Where the symbols take the units:
zami n lovo
zami c vise
zami v tiba
zami z fovi
zami b guru
duma n bage
duma c mibo
duma v vaza
duma z muti
duma b lidu
mogo n gitu
mogo c fepi
mogo v zami
mogo z viso
mogo b redo
gitu n zeda
gitu c mogo
gitu v lovo
gitu z vuku
gitu b pelu
notu n tufe
notu c zezo
notu v reni
notu z dari
notu b bebo
vuku n beni
vuku c viso
vuku v muvo
vuku z tara
vuku b mogo
pota n reni
pota c leta
pota v voli
pota z vami
pota b ruvu
nuta n sava
nuta c ruvu
nuta v vame
nuta z pota
nuta b tara
redo n pelu
redo c lovo
redo v guru
redo z fepi
redo b gigi
ridi n muti
ridi c vego
ridi v mite
ridi z goba
ridi b nepa
kozi n tiba
kozi c muti
kozi v nepa
kozi z dato
kozi b duma
reni n susa
reni c pota
reni v dema
reni z gabo
reni b nuta
beli n vaza
beli c tufe
beli v bebo
beli z mite
beli b gabo
vami n gabo
vami c bebo
vami v sava
vami z notu
vami b leta
viso n vuku
viso c sono
viso v fovi
viso z sizo
viso b fepi
gabo n zozu
gabo c vami
gabo v lupe
gabo z tufe
gabo b pota
mizu n voli
mizu c tara
mizu v sono
mizu z nuta
mizu b vuku
beni n vame
beni c vuku
beni v fepi
beni z mizu
beni b gitu
sono n viso
sono c zeda
sono v pelu
sono z vame
sono b muvo
ruvu n nuta
ruvu c dema
ruvu v beni
ruvu z leta
ruvu b sizo
muvo n fepi
muvo c fovi
muvo v zuta
muvo z zeda
muvo b zami
pelu n fovi
pelu c redo
pelu v dato
pelu z mogo
pelu b zuta
voli n dema
voli c mizu
voli v viso
voli z sava
voli b beni
zeda n sono
zeda c gitu
zeda v redo
zeda z beni
zeda b fovi
zozu n zezo
zozu c gabo
zozu v leta
zozu z beli
zozu b reni
vame n sizo
vame c beni
vame v mogo
vame z voli
vame b zeda
mibo n duma
mibo c nepa
mibo v beli
mibo z ridi
mibo b dari
gigi n zuta
gigi c dato
gigi v ridi
gigi z lovo
gigi b kozi
zezo n notu
zezo c zozu
zezo v pota
zezo z vaza
zezo b susa
mite n keto
mite c lidu
mite v zezo
mite z duma
mite b tufe
tara n mizu
tara c sizo
tara v zeda
tara z ruvu
tara b viso
guru n dato
guru c goba
guru v bage
guru z vise
guru b ridi
lovo n redo
lovo c zami
lovo v goba
lovo z muvo
lovo b dato
tufe n beli
tufe c notu
tufe v susa
tufe z lidu
tufe b vami
fepi n mogo
fepi c muvo
fepi v vise
fepi z sono
fepi b lovo
lupe n leta
lupe c sava
lupe v tara
lupe z susa
lupe b voli
dato n gigi
dato c guru
dato v vego
dato z zami
dato b muti
nepa n mibo
nepa c keto
nepa v tufe
nepa z vego
nepa b vaza
dema n ruvu
dema c voli
dema v vuku
dema z lupe
dema b vame
bebo n vami
bebo c susa
bebo v nuta
bebo z zezo
bebo b lupe
lidu n mite
lidu c dari
lidu v zozu
lidu z mibo
lidu b notu
vise n zami
vise c zuta
vise v kozi
vise z pelu
vise b goba
vaza n dari
vaza c beli
vaza v vami
vaza z keto
vaza b zozu
tiba n goba
tiba c kozi
tiba v mibo
tiba z gigi
tiba b bage
sizo n tara
sizo c vame
sizo v gitu
sizo z dema
sizo b sono
vego n ridi
vego c bage
vego v lidu
vego z tiba
vego b keto
dari n lidu
dari c vaza
dari v gabo
dari z nepa
dari b zezo
bage n vego
bage c duma
bage v dari
bage z kozi
bage b mite
muti n kozi
muti c ridi
muti v keto
muti z guru
muti b mibo
leta n pota
leta c lupe
leta v mizu
leta z bebo
leta b dema
susa n bebo
susa c reni
susa v ruvu
susa z zozu
susa b sava
zuta n vise
zuta c gigi
zuta v muti
zuta z redo
zuta b tiba
sava n lupe
sava c nuta
sava v sizo
sava z reni
sava b mizu
keto n nepa
keto c mite
keto v notu
keto z bage
keto b beli
fovi n muvo
fovi c pelu
fovi v gigi
fovi z gitu
fovi b vise
goba n guru
goba c tiba
goba v duma
goba z zuta
goba b vego

The rows follow the links: the fewer symbols apart two units are, the more alike their rows tend to be.

Each row is also shifted at random along 3 hidden directions that mean nothing.

Name the unit of each row.
10 18 -17 13 33 -34 -26 13 -11 -19 -29 40 -45 -12 -14 -37 3 -55 -43 -56 -13 -36 -7 -9 11 36 -19 -101 43 -57 -7 2 28 62 -40 31 -50 14 -22 -24 48 -7 23 3 0 24 64 55 -25 -32 -15 14 -11 19 -41 -2 43 27 20 28 51: bebo
-17 27 -9 -60 2 2 9 -5 29 -10 -19 -34 -80 -11 -52 -24 30 -14 23 -19 48 -13 -11 12 28 -57 -1 7 19 -5 35 53 -16 27 -3 15 44 -13 -54 -42 -11 57 20 -32 8 -29 -33 11 -58 -51 40 63 -19 24 -4 33 35 33 -61 6 -73: vaza
-31 37 -44 -53 -21 -59 33 18 -4 0 5 55 20 41 0 38 -33 -68 24 -74 -20 -27 14 53 45 49 -10 -8 20 -60 2 51 34 62 -36 49 23 -21 -13 -32 -9 26 6 -8 -10 -15 20 70 -24 -18 34 9 -38 49 -22 15 91 37 -20 -2 39: dari
22 -5 -4 1 -9 39 -12 -20 3 46 -19 -27 -1 -14 -8 51 -54 33 -11 -81 1 36 38 -67 11 33 -15 0 -4 -54 -37 3 24 -34 -26 -37 8 -15 28 29 30 -11 36 -6 94 42 7 -42 -7 9 -29 14 -25 -23 -32 -44 12 14 15 16 20: dema
-39 6 15 -11 -23 0 -23 29 -28 -25 -71 -16 -43 -48 -40 -31 5 6 4 -65 -14 17 24 -53 19 4 31 -28 8 -24 26 -15 -27 3 -30 -12 -46 -5 -16 8 28 -2 78 -17 33 35 37 32 37 -59 13 46 -23 -15 -13 -28 22 43 -26 13 -5: lupe
-35 -4 11 -12 0 41 -44 36 -25 -43 -63 -10 -22 -47 -41 -11 14 28 -7 -55 44 20 58 -55 15 -1 37 -26 12 -15 4 -38 -7 -24 21 -4 -22 29 -43 -17 11 -2 49 -19 29 40 -6 4 -5 7 25 27 -20 -13 -8 -9 -18 -11 -28 51 -55: leta
10 7 -3 -1 37 -27 26 -18 25 6 40 -19 -90 10 -22 -69 68 -14 -8 95 8 -23 -85 56 -23 -57 0 -22 -5 53 36 17 -25 47 -2 7 18 5 -21 -62 -5 34 -46 32 -68 -63 -39 1 -19 -58 0 25 26 -8 33 31 -38 18 -8 -24 -29: tiba
22 3 -8 18 23 -50 57 -20 43 50 77 1 -56 58 -3 11 18 -22 -8 58 -24 -17 -89 71 -20 19 -24 -26 14 -22 13 4 16 19 -23 -19 34 -23 32 -46 -24 29 -30 25 -16 -56 -32 -24 -7 -22 -14 26 -4 0 14 30 -34 44 19 -25 31: goba
-18 14 -1 28 -40 -45 -5 50 6 -43 5 67 67 11 36 13 25 -64 30 27 -36 -77 -5 68 36 36 -32 8 7 -9 20 7 -26 33 15 25 -57 -38 15 6 -34 13 1 -18 -37 -12 49 56 34 15 24 -19 -12 36 16 43 27 18 -23 -26 46: bage
-6 12 -28 2 1 33 -28 12 37 -14 22 -6 -2 -11 -14 -7 18 2 9 -5 71 -61 46 25 39 -33 -68 19 -6 34 -37 40 2 34 18 14 3 -24 -30 -53 -11 59 -40 -1 9 4 -26 12 -42 32 30 5 -15 -1 40 42 -4 -28 -70 12 -71: keto
24 8 -1 -2 -44 -69 56 -15 11 46 44 14 52 49 50 41 -32 -35 32 27 -93 -4 -47 50 6 32 -27 50 -20 -15 20 51 -6 15 -44 -14 3 -43 62 44 -32 -10 -13 7 -5 -37 34 11 53 -30 -30 -20 8 -1 8 -11 46 46 26 -69 91: zuta
-14 26 -16 31 -46 -70 -11 45 0 -28 7 52 44 6 39 -11 20 -67 22 10 -54 -93 -14 63 43 41 -58 2 4 -8 17 35 -20 63 -26 17 -80 -55 18 3 -19 24 1 -6 -33 -13 86 77 43 -26 11 -6 -13 26 22 32 47 46 -39 -41 55: duma
-25 18 6 16 -24 -51 20 51 13 -10 25 49 10 28 18 11 36 -46 18 45 -30 -45 -44 82 -1 41 7 -11 24 -22 32 -20 -2 1 19 9 -17 -16 9 -25 -48 18 -1 -12 -43 -32 -5 19 30 11 38 3 -21 32 18 56 -23 41 -10 -17 24: ridi
-5 2 0 29 0 -70 62 21 46 55 72 18 -46 74 -14 57 15 -25 4 27 -36 -11 -84 88 -10 78 2 -49 35 -76 28 -40 38 -17 -1 -23 37 -27 37 -54 -58 38 7 -7 2 -49 -56 -23 16 2 10 34 -48 17 -7 50 -59 71 30 -12 36: kozi
-19 -5 -4 -3 9 -4 37 13 -26 -7 27 15 52 20 0 -3 -37 34 3 7 -37 49 26 10 -6 19 17 -5 -56 41 -11 -26 4 17 -20 5 -12 18 20 -15 -20 -14 -56 54 -28 -4 -13 25 73 10 -7 -46 1 -54 63 -40 -38 -4 10 -32 11: fovi
4 22 -1 -22 -21 -44 -12 -3 19 7 -37 -6 -65 -6 -7 -9 34 -56 13 -15 0 -39 -56 7 17 0 -7 -9 48 -60 37 49 -13 14 -7 -3 6 -33 -11 8 6 16 76 -57 21 -15 39 7 -46 -53 5 69 -14 54 -57 26 73 62 -14 5 18: notu
21 3 -10 -17 8 -4 0 -35 -29 24 -25 -6 2 -2 -1 -6 -67 11 -16 -70 -37 35 28 -63 1 13 -6 -11 -17 -21 -21 31 24 26 -64 -4 -20 -1 26 39 55 -27 8 22 41 24 50 19 1 -42 -39 0 9 -21 -28 -69 75 8 30 -3 58: voli
28 20 -4 -6 -2 -28 -46 -20 -4 -16 -40 27 -27 -21 22 -35 25 -71 -21 -4 -3 -67 -22 -10 8 -6 -31 -23 52 -32 9 52 -9 42 -12 26 -33 -13 -14 21 45 -4 37 -25 -6 3 72 36 -58 -34 -14 14 26 58 -54 14 87 11 9 16 38: zozu

Start here and follow the symbols in turn, left to right. Where do you end up?
Answers are names.
-28 8 -2 -10 17 -5 -27 33 -24 -35 -59 -2 -64 -45 -51 -56 24 -6 -20 -52 16 8 15 -43 3 -6 29 -67 16 -16 25 -22 -12 18 -25 9 -44 20 -37 -26 33 4 52 -9 8 31 22 39 14 -45 15 39 -22 -11 -12 -17 -3 30 -28 30 -27
n n b -> sava
-5 -5 12 -2 -26 13 -23 9 -7 12 -59 -48 -45 -47 -26 -21 -3 26 0 -57 -2 21 28 -77 13 -8 -2 4 -9 -23 12 8 -19 -20 -33 -47 -30 -21 3 31 25 3 68 -20 70 45 36 -3 21 -49 -12 45 -17 -25 -12 -41 16 41 -27 5 -11
n v z -> dema
-12 1 9 -25 -49 -35 42 4 -18 3 23 12 86 27 39 17 -32 -13 43 38 -68 23 -6 30 1 4 15 70 -45 40 24 35 -23 9 -11 -2 5 -15 34 42 -36 -15 -28 16 -34 -27 14 22 70 -16 -2 -37 10 -11 35 -20 41 6 6 -67 36
v n b -> vego
-21 9 5 1 3 -40 15 23 2 -39 25 35 -4 15 20 -35 58 -42 16 71 -13 -32 -50 64 -11 -18 11 -13 12 37 33 -9 -22 37 24 34 -9 12 -15 -37 -28 11 -29 9 -81 -48 -14 41 7 -18 27 -10 13 17 27 43 -19 1 -3 -19 -8
n v -> nepa
-23 1 26 39 -16 19 -14 39 44 -18 19 -9 -15 -6 -8 12 69 13 22 70 52 -42 -25 56 12 -10 -9 20 21 21 22 -32 -29 -38 77 -23 -2 -13 -15 -36 -64 44 2 -34 -12 -19 -54 -32 -8 35 41 19 -24 10 37 74 -81 -5 -41 5 -72
n c -> vego
-28 -9 10 -10 -45 -16 61 14 0 34 35 -18 30 32 1 51 -31 27 41 16 -46 53 -5 30 -1 22 16 50 -40 3 29 -8 -10 -37 -6 -41 28 -18 42 12 -60 1 -6 9 9 -22 -38 -18 65 -3 11 -5 -20 -29 32 -9 -37 25 2 -48 12
c n -> lovo
31 -11 -18 9 21 3 18 -32 27 19 73 18 40 49 36 30 -8 -1 2 65 9 -19 -24 50 -21 0 -30 30 -3 21 -36 15 23 1 25 16 57 -2 23 -5 -30 10 -75 19 -36 -31 -35 -33 -32 58 -6 -47 21 13 14 35 -23 -48 24 -8 -3
v n -> vego
-22 18 -41 -34 -4 18 2 9 23 -9 31 27 32 20 -7 47 -30 -18 21 -44 57 -25 58 34 40 11 -26 18 9 -16 -39 30 34 20 24 36 41 -6 -29 -47 -21 39 -25 -10 5 -1 -39 17 -61 44 44 -10 -35 28 5 37 32 -23 -46 21 -42
n c n -> mite
8 0 5 3 -15 18 -23 -12 -4 18 -52 -52 -48 -43 -31 -36 -22 21 -8 -55 -8 21 26 -78 8 -15 -15 4 -19 -2 -3 27 -15 -1 -43 -44 -29 -19 8 32 43 -4 50 -4 68 41 44 -10 12 -57 -28 48 -5 -37 -9 -51 36 33 -19 -1 7
v b n -> zeda
-3 9 -17 29 -20 26 -44 26 29 -39 14 23 52 -8 26 7 27 -12 24 22 49 -79 52 35 46 -17 -66 41 0 36 -30 18 -4 11 42 24 -32 -30 -13 -22 -26 39 -33 -16 -12 6 5 15 -17 62 21 -28 -8 16 36 51 -3 -42 -54 3 -39
b c v -> vami
-9 4 -8 3 34 16 -40 22 -27 -35 -35 44 0 -25 -11 -17 -6 -23 -35 -58 27 -23 40 -25 7 25 8 -72 39 -32 -23 -29 27 24 -1 47 -35 32 -28 -23 41 -14 13 -10 -9 30 28 39 -35 19 12 -16 0 27 -36 4 22 -13 10 55 5
c c n -> reni
-9 24 -6 -45 -16 -6 -13 -10 16 -10 -37 -11 -43 -11 -10 -8 30 -43 23 -9 26 -25 -25 9 14 -30 6 22 35 -25 33 50 -15 6 11 15 26 -16 -33 2 1 18 54 -50 9 -14 0 6 -61 -35 30 51 -2 52 -34 29 65 12 -27 16 -28
v z n -> zezo
42 4 -7 21 -25 -62 72 -28 48 87 67 -26 -23 62 22 40 -13 -12 17 39 -69 -4 -73 51 -8 34 -42 20 -2 -33 9 36 16 -8 -35 -53 30 -58 75 14 -29 21 -4 7 31 -48 -3 -37 25 -26 -34 30 -18 -5 2 6 3 74 24 -52 74
b n -> tiba
-39 -1 3 -32 -30 -9 49 13 -47 -21 23 40 119 28 40 27 -50 1 42 11 -53 47 38 31 4 27 34 47 -59 42 -1 -5 -11 10 -8 30 1 16 14 24 -37 -32 -50 32 -50 -15 0 53 80 11 11 -64 5 -24 50 -25 14 -14 10 -50 25
c v n -> guru
